q435q451: -12 -21 -23 -23 3 2 -7 9 -2 9 1 3 2 -2 12 10 -11 -6 -18 -9 1 6 -22 -20 -10 -4 -3 14 -18 6 4 11 1 5 -6 -12 -2 2 -5 -11 6 1 8 -2 -8 10 5 8 1 -19 12 -10 6 12
q156q985: 7 -2 0 22 -8 -11 10 -8 -8 -2 0 2 18 -3 7 -19 -8 -4 -21 -5 -25 5 -18 0 -13 8 8 -5 3 13 -2 -9 -29 -2 15 13 19 7 3 7 -4 0 -4 29 5 9 17 -20 5 -14 13 -4 -17 -2
q984q885: -7 -6 -7 7 -4 20 -10 0 -4 3 -3 3 -7 1 -1 -8 3 -8 11 12 -4 -9 -8 9 3 -11 14 0 -5 8 -3 -2 -8 1 -3 -1 -11 -10 -4 -15 -2 4 3 4 -8 -8 -1 0 -4 -12 -5 9 3 6
q510q115: 15 -8 -2 7 1 8 11 -8 -17 -1 -3 -5 10 -4 -12 -13 -6 8 -15 19 13 -14 -2 -2 -21 8 -5 9 8 3 -6 17 3 -7 -3 -8 1 -1 9 12 -4 11 12 -16 3 4 -20 -2 7 20 6 2 -6 3
q492q963: -1 -14 -14 7 9 6 -16 0 0 -1 -11 11 -17 -8 13 -3 8 16 -11 4 -10 -18 3 9 -2 -14 2 11 0 1 -16 2 6 -7 19 -2 -7 6 26 3 4 -8 7 -6 4 -14 -8 -2 2 -12 -10 14 1 2
q510q115: 3 8 8 16 4 0 3 1 5 -7 7 -1 0 -14 -7 12 -9 -4 9 2 7 21 12 12 10 -2 4 28 21 7 0 5 -12 -9 12 -3 -15 -7 -8 -2 -6 21 -6 -16 -9 5 -2 -4 -16 -13 -17 13 -5 -8
q673q291: -5 4 -5 -7 -1 7 17 0 16 -8 -14 -1 -12 4 4 0 -18 -3 8 5 -6 -1 -18 -4 -7 -16 -1 10 -2 -6 2 0 -13 -5 17 -9 -5 5 9 -8 -4 -9 4 15 14 7 11 10 -2 -1 15 -24 5 3
-9 -4 -15 5 1 -12 -7 -3 16 0 0 -11 -6 5 22 -5 -2 8 3 1 -10 -6 -15 6 2 -4 -26 3 -11 6 12 -26 12 5 -2 -5 -2 -5 -2 -21 5 -17 -3 0 7 -1 -26 -10 14 -4 -1 2 7 -1 -> q510q115
q722q698: -13 4 7 6 -3 -8 -21 10 -6 6 -1 -4 0 -7 6 19 6 5 -19 -6 -18 -1 2 -3 -8 -19 -8 9 -9 8 7 6 -6 -6 -10 -3 2 20 7 12 11 0 2 16 -10 -12 -3 7 7 5 -9 4 14 10
q722q698: -8 10 -9 5 20 32 -2 2 13 -29 4 -2 -12 31 13 -10 1 11 15 -6 -5 -2 -11 0 8 13 -24 11 13 4 -11 -19 0 -19 4 -4 8 6 -2 -11 4 16 2 16 5 14 -4 -12 0 -7 -17 -9 -5 11
7 3 17 6 -8 0 1 2 -3 -4 3 2 -5 17 -2 7 -2 -10 -19 -12 -1 -9 -2 -2 2 5 5 -18 -8 1 3 -26 18 11 -2 17 -2 1 -10 15 -19 -16 5 5 1 -1 12 0 33 8 7 21 3 6 -> q984q885
3 -7 -1 -4 15 -6 -12 4 9 12 14 -4 -7 4 -10 13 -8 -20 0 -17 -5 -2 -15 0 6 1 6 16 1 19 -19 -3 -2 7 8 -13 -9 7 -2 8 -14 16 15 3 5 -8 -23 9 -7 -6 3 -13 5 1 -> q673q291
q757q334: -3 -2 9 -1 4 1 0 1 7 2 -5 -13 -8 7 3 0 2 2 -3 -6 -1 -7 4 -2 -8 -5 6 -5 2 -1 9 -5 0 -1 -2 0 3 9 -3 4 -8 -8 1 -1 10 3 2 3 -6 -11 -4 -4 0 0
q609q437: -3 5 5 9 7 6 -1 8 11 2 3 2 -1 0 11 -1 5 7 0 -15 -1 3 2 5 10 -5 -3 5 -10 -7 -9 -2 -1 3 -6 -13 -10 -5 3 -2 -4 -6 4 2 -10 5 2 -5 -1 7 2 0 5 -5
q757q334: 6 -3 -13 -3 10 -7 -11 -5 -18 7 8 8 -3 -5 -26 2 -1 -21 0 21 8 19 -12 0 33 7 -25 16 18 2 -11 11 6 -19 19 -12 -4 -29 6 14 13 19 -15 8 -22 6 19 5 8 15 9 -16 15 -24
q673q291: -9 -1 -3 -16 5 1 20 5 13 -6 -7 -4 -14 10 -8 0 -4 -8 3 14 -3 -3 -9 -12 -5 -7 -8 -1 9 -10 3 -7 2 -10 2 -1 1 1 5 -2 -4 -19 -4 14 13 10 19 9 -2 -3 11 -11 -2 6
3 -8 0 -10 -1 6 1 5 2 9 -1 11 -4 2 -8 -1 0 6 -8 -4 1 7 8 0 7 -4 2 8 -2 4 0 0 -3 0 1 6 4 -1 6 -10 5 -10 1 1 -11 -3 -7 3 -8 -10 -4 4 -1 5 -> q435q451
-2 6 -2 15 0 -10 7 11 6 0 -6 -16 0 1 -13 7 0 -5 8 4 5 -15 1 3 3 0 9 4 -10 12 7 6 -7 -11 1 4 4 5 -7 -1 3 3 1 1 -2 -14 -1 -5 -3 -3 6 8 5 13 -> q722q698
0 1 -9 14 -10 13 -11 8 6 4 4 15 -12 0 -2 7 -4 7 13 7 -16 -6 -4 6 -1 0 12 -6 0 1 -10 -2 -21 6 -11 -13 -20 -8 -8 -10 2 6 8 5 7 -7 -1 8 10 -9 -15 1 -8 -1 -> q984q885
11 -9 -8 3 -4 -6 5 -3 5 -2 -7 -2 2 0 -5 -8 -1 -9 10 4 9 -12 2 8 3 4 18 -15 -2 -3 4 0 9 6 1 3 9 -19 -7 -9 -1 -3 0 -16 5 -8 2 -2 -10 6 12 10 -5 -1 -> q722q698
3 -5 4 -4 0 9 16 -5 -14 13 1 3 13 -12 -18 -7 10 6 -3 3 8 -9 15 -10 -5 0 29 -7 4 -4 -14 19 -4 7 -6 -4 -3 4 -3 -2 4 12 1 0 4 -1 15 -3 -7 12 2 -1 -10 1 -> q510q115
1 -1 1 2 -3 -5 6 1 -11 0 0 -1 10 2 10 -11 4 5 -3 3 -16 -2 -15 -1 3 2 4 -7 5 5 1 -3 -10 -3 1 7 6 5 2 2 1 1 -5 12 7 6 15 -6 -8 -10 14 -7 -8 -4 -> q156q985
8 1 11 -12 -1 -11 -8 -5 18 -3 7 8 -13 7 0 4 -14 17 2 3 -16 -1 3 -5 -13 4 6 -5 -4 -13 -11 9 -10 9 -18 -19 -10 8 -4 -2 2 -2 4 -6 21 20 6 -11 8 17 5 6 -25 -15 -> q984q885
q156q985: 5 0 -2 12 -7 -4 9 -2 -8 1 2 5 12 3 10 -10 4 -4 -4 -3 -19 1 -17 -5 -14 5 10 -1 9 5 2 -3 -17 3 4 11 15 8 12 9 -6 2 -1 14 10 7 13 -16 -1 -8 11 -11 -13 -8
q492q963: 19 21 15 2 -7 15 -2 -14 -3 7 -1 9 1 1 11 -8 0 -14 -1 25 -10 -10 -10 -12 -3 9 3 -9 8 -4 -3 -3 15 -11 6 5 12 -27 1 4 9 5 8 8 5 -6 9 -16 -9 -11 -6 -11 2 -2
-16 -7 -7 9 -1 -4 7 4 2 -9 -3 -2 -2 -12 -3 -8 8 7 -5 -8 21 6 9 2 3 3 -4 -2 -2 1 4 -7 4 -5 -3 -11 0 -2 -7 9 -8 4 -5 13 -1 12 4 0 7 1 -9 -8 0 6 -> q492q963
-9 -14 -9 -1 5 -1 7 11 -3 -8 -8 -9 -8 2 -5 -5 3 8 -7 -11 10 10 6 7 1 4 -14 5 -5 1 6 4 1 -13 1 -18 -5 14 -4 1 -7 -5 -6 0 -4 3 -6 0 11 -1 -12 -1 -9 -7 -> q492q963
11 18 3 28 20 -23 -10 -23 0 -18 -2 -4 -8 -7 3 -3 14 -4 23 4 -8 -6 -16 26 -2 17 -5 -14 4 2 -6 12 4 -3 5 -4 3 -9 -1 21 -7 -13 5 -3 35 -9 12 -12 19 15 -2 -4 -4 -7 -> q435q451
2 11 0 2 2 3 4 -1 -13 1 -5 13 9 5 -14 0 1 -5 -2 13 11 8 14 -11 -5 9 15 -7 18 -5 7 2 -5 -10 -4 4 4 -5 10 22 -1 20 8 -1 -6 3 5 1 -4 17 -1 -2 3 -1 -> q510q115
11 -15 -6 -18 -5 24 10 -20 -10 -10 9 18 7 8 6 -17 6 -8 21 15 33 14 -4 13 2 6 -7 -5 17 -25 -15 -9 8 8 15 -3 -9 -28 3 -23 -12 0 -3 -27 8 27 10 0 -24 -8 1 -20 -11 -22 -> q722q698
-14 3 12 -16 18 0 4 2 8 -4 -15 8 -28 -14 28 7 -12 8 20 21 2 8 -19 8 8 -22 8 28 8 -17 20 -17 -9 35 -27 4 18 35 -4 3 26 -7 30 -20 -3 -1 -32 3 32 -1 5 -23 -18 9 -> q435q451
-7 -1 1 7 9 5 -2 4 0 -11 -7 -2 0 24 9 8 -7 -16 -7 -1 0 6 -10 -1 -4 4 -6 3 7 -4 7 3 9 -21 -4 12 7 1 12 21 -7 3 1 11 9 -5 -4 3 4 12 6 -2 13 3 -> q510q115
2 12 1 -10 -5 -6 10 0 0 -1 -6 4 -9 12 3 0 1 2 5 12 -4 -6 0 -7 -10 -5 -7 -7 10 -15 14 0 1 -11 -8 -10 -1 -4 1 -9 3 -14 -6 11 1 7 14 -7 0 6 2 1 -7 0 -> q673q291
-4 2 -2 -21 7 12 -10 6 3 4 0 -5 -6 -5 -3 9 4 -2 6 1 18 -9 13 -2 7 -6 -6 2 -7 -7 0 10 19 -2 -7 -12 -9 -7 -7 -2 1 5 0 -10 -9 6 -11 18 5 10 -11 1 11 7 -> q156q985
-9 0 4 -2 -5 0 -2 1 13 0 3 1 0 -3 4 -4 5 3 0 -5 -4 -6 6 -2 -10 -8 -1 -2 -2 -3 6 0 -4 4 -5 -2 2 5 -1 -8 -5 -11 2 -4 -2 3 -1 -4 1 -5 -4 6 -5 6 -> q757q334
12 -2 3 37 -11 -12 12 -6 -14 -3 9 8 31 6 16 -23 -8 2 -16 -4 -28 7 -23 -4 -17 7 20 -12 12 14 3 -10 -40 4 19 23 12 7 12 11 -6 0 -8 33 8 2 16 -31 -2 -27 19 -8 -23 -11 -> q156q985
-6 1 -3 -23 12 8 -12 1 9 -4 -2 -2 -22 -3 -10 17 2 -1 12 -1 23 -7 31 4 10 -14 -12 9 -15 -10 2 -2 32 -9 -12 -15 -14 -2 -13 -9 -4 8 1 -26 -14 -3 -16 22 4 26 -16 6 18 10 -> q156q985
2 -6 -4 13 -2 -18 -22 -11 3 -5 7 -2 2 -16 17 1 -3 -13 6 -10 -12 1 -27 0 -14 11 6 -11 -16 2 -4 11 13 12 -3 -13 -11 -3 -11 4 10 -9 2 -4 14 -5 -1 1 19 -3 11 14 3 -3 -> q435q451
5 3 14 -14 1 -1 -1 -1 -8 9 -5 7 1 12 -9 -1 -2 -7 0 -3 -3 -7 -3 -6 7 4 17 -14 -8 -7 -10 3 3 -8 -1 7 13 6 -1 4 1 -2 2 10 6 -8 9 -3 -5 5 10 -11 -2 2 -> q510q115
8 12 10 -5 -2 7 -2 -7 -15 4 -8 10 4 3 -5 2 -2 -7 -8 16 -5 -1 -27 -4 3 -6 5 -2 12 7 -6 -2 0 10 13 7 21 -8 -4 4 20 -9 15 -16 6 -12 -10 -9 -4 3 2 -8 -7 -3 -> q492q963
3 -3 16 -19 -19 -22 -12 6 -14 20 5 10 10 -20 -3 10 2 -1 -20 -1 2 5 13 6 -8 -14 -4 -7 -5 -4 5 10 -1 9 0 -5 -17 12 4 19 7 -4 -8 -2 -14 -1 -8 7 9 11 -1 -4 5 -1 -> q722q698
-6 9 0 12 12 -11 5 8 11 -6 -6 -5 9 25 9 6 -13 -8 3 7 -5 -9 -1 4 -2 14 -15 -9 1 1 9 -16 4 -19 -7 0 6 -9 1 0 -1 -21 -6 2 -7 4 -9 11 15 7 -3 8 26 0 -> q510q115
-3 8 2 1 -8 9 3 -3 0 -5 4 0 -11 -2 21 5 -15 1 15 3 2 5 0 6 -6 1 0 0 -1 -5 23 1 10 -14 -3 -2 9 2 6 -13 3 -2 -8 15 -5 14 4 -3 -7 5 1 -2 -7 -4 -> q673q291
-2 -10 -6 -15 7 6 18 20 23 -8 -5 4 -17 9 -5 -7 -18 -9 9 3 -10 -2 -27 -8 -4 -24 1 3 5 8 -4 -1 -8 -1 19 -7 -9 4 2 2 -2 4 3 21 17 4 5 19 -6 -3 9 -27 10 2 -> q673q291
q435q451: 10 21 10 2 5 -20 -12 -5 8 -13 -5 -9 -16 -19 29 2 -16 -7 28 15 -7 10 -12 8 -6 -1 12 -5 -9 -14 5 -14 -2 16 -17 -10 -11 12 -18 19 18 -10 7 -24 25 -14 -16 -8 26 18 1 9 -20 -13
-22 32 -7 25 23 12 8 5 23 -26 -8 -20 -12 32 4 -4 -5 1 8 4 -13 -20 -5 -12 10 4 -8 16 1 16 -6 -17 -6 -11 -7 1 7 11 -10 -13 7 10 5 22 6 -24 -10 -4 8 -10 -14 7 1 13 -> q722q698
q819q19: -6 -4 -15 -11 0 2 4 12 -9 2 1 14 -5 -16 -7 3 3 -11 -27 7 1 -17 -6 -15 -11 1 -3 5 11 -18 9 0 -2 -4 -11 -9 10 16 20 -13 -3 2 13 -11 12 0 -15 2 10 4 -3 10 -7 2

q102_q260: -10 7 -3 19 2 5 -2 9 -7 -17 5 -11 -7 -7 9 -1 -4 6 -3 -12 2 7 -3 11 -15 1 9 -7 0 3 -4 -18 19 -3 11 6 -2 -1 -3 8 4 -3 -8 5 19 4 -7 10 -4 -2 3 -2 -5 -6
q566_q38: -14 12 26 4 0 -10 -3 6 -12 5 9 7 -5 -2 -10 -2 2 8 6 -11 -24 -10 -12 -4 -19 10 1 5 0 10 -7 -5 1 8 6 -4 -14 2 -17 13 4 -5 8 20 3 11 11 -2 15 1 0 2 -12 1
q948_q772: 3 -18 18 -4 12 3 -6 3 -2 4 8 7 -6 5 -16 4 2 3 12 -1 14 2 10 4 15 -7 -45 -10 9 -10 5 16 2 -3 13 1 5 14 1 22 -2 8 -16 -10 4 -6 14 -11 26 6 -11 12 -1 10
q450_q737: -5 -5 2 16 3 -11 -7 -10 0 0 15 11 5 1 11 -7 1 -12 3 4 19 6 0 12 2 -6 6 11 16 -8 -11 2 3 -10 -22 -20 -15 -12 7 6 6 4 4 -9 0 -8 -19 -4 2 0 3 8 10 -7
q624_q491: -4 18 4 1 4 -3 -5 -4 -2 -10 9 5 14 -9 3 8 12 10 4 -19 14 -1 9 4 -3 -3 2 8 -6 -8 14 7 1 -2 2 0 -3 -1 -3 -5 3 1 -19 3 7 6 0 -1 -2 -4 -12 -14 2 -2
q450_q737: -9 -44 -29 3 -20 -21 -16 -18 5 -25 -31 -7 1 27 -6 -4 -5 6 -25 11 3 -18 -36 -6 7 28 -17 -32 31 19 6 -36 31 -20 -1 21 -31 -6 -11 25 6 19 -6 -33 -20 19 -10 -6 23 16 15 -9 8 23
q832_q587: 41 6 30 30 13 22 19 -4 9 15 -18 -18 1 5 10 17 6 33 -23 15 17 9 -18 -11 22 -17 -23 50 0 -6 31 29 10 -19 -26 26 -1 56 -20 -7 -2 14 18 16 33 13 11 5 10 -11 6 1 10 10
q938_q128: 12 18 3 3 -10 7 -16 -14 2 -6 -5 -5 2 23 3 -5 -8 -14 -4 -7 -13 13 -2 -25 -33 -2 -5 10 3 -6 0 1 -3 -5 5 -21 -10 9 4 10 9 -20 5 -8 -14 -4 -6 -14 -7 -5 2 26 14 -9
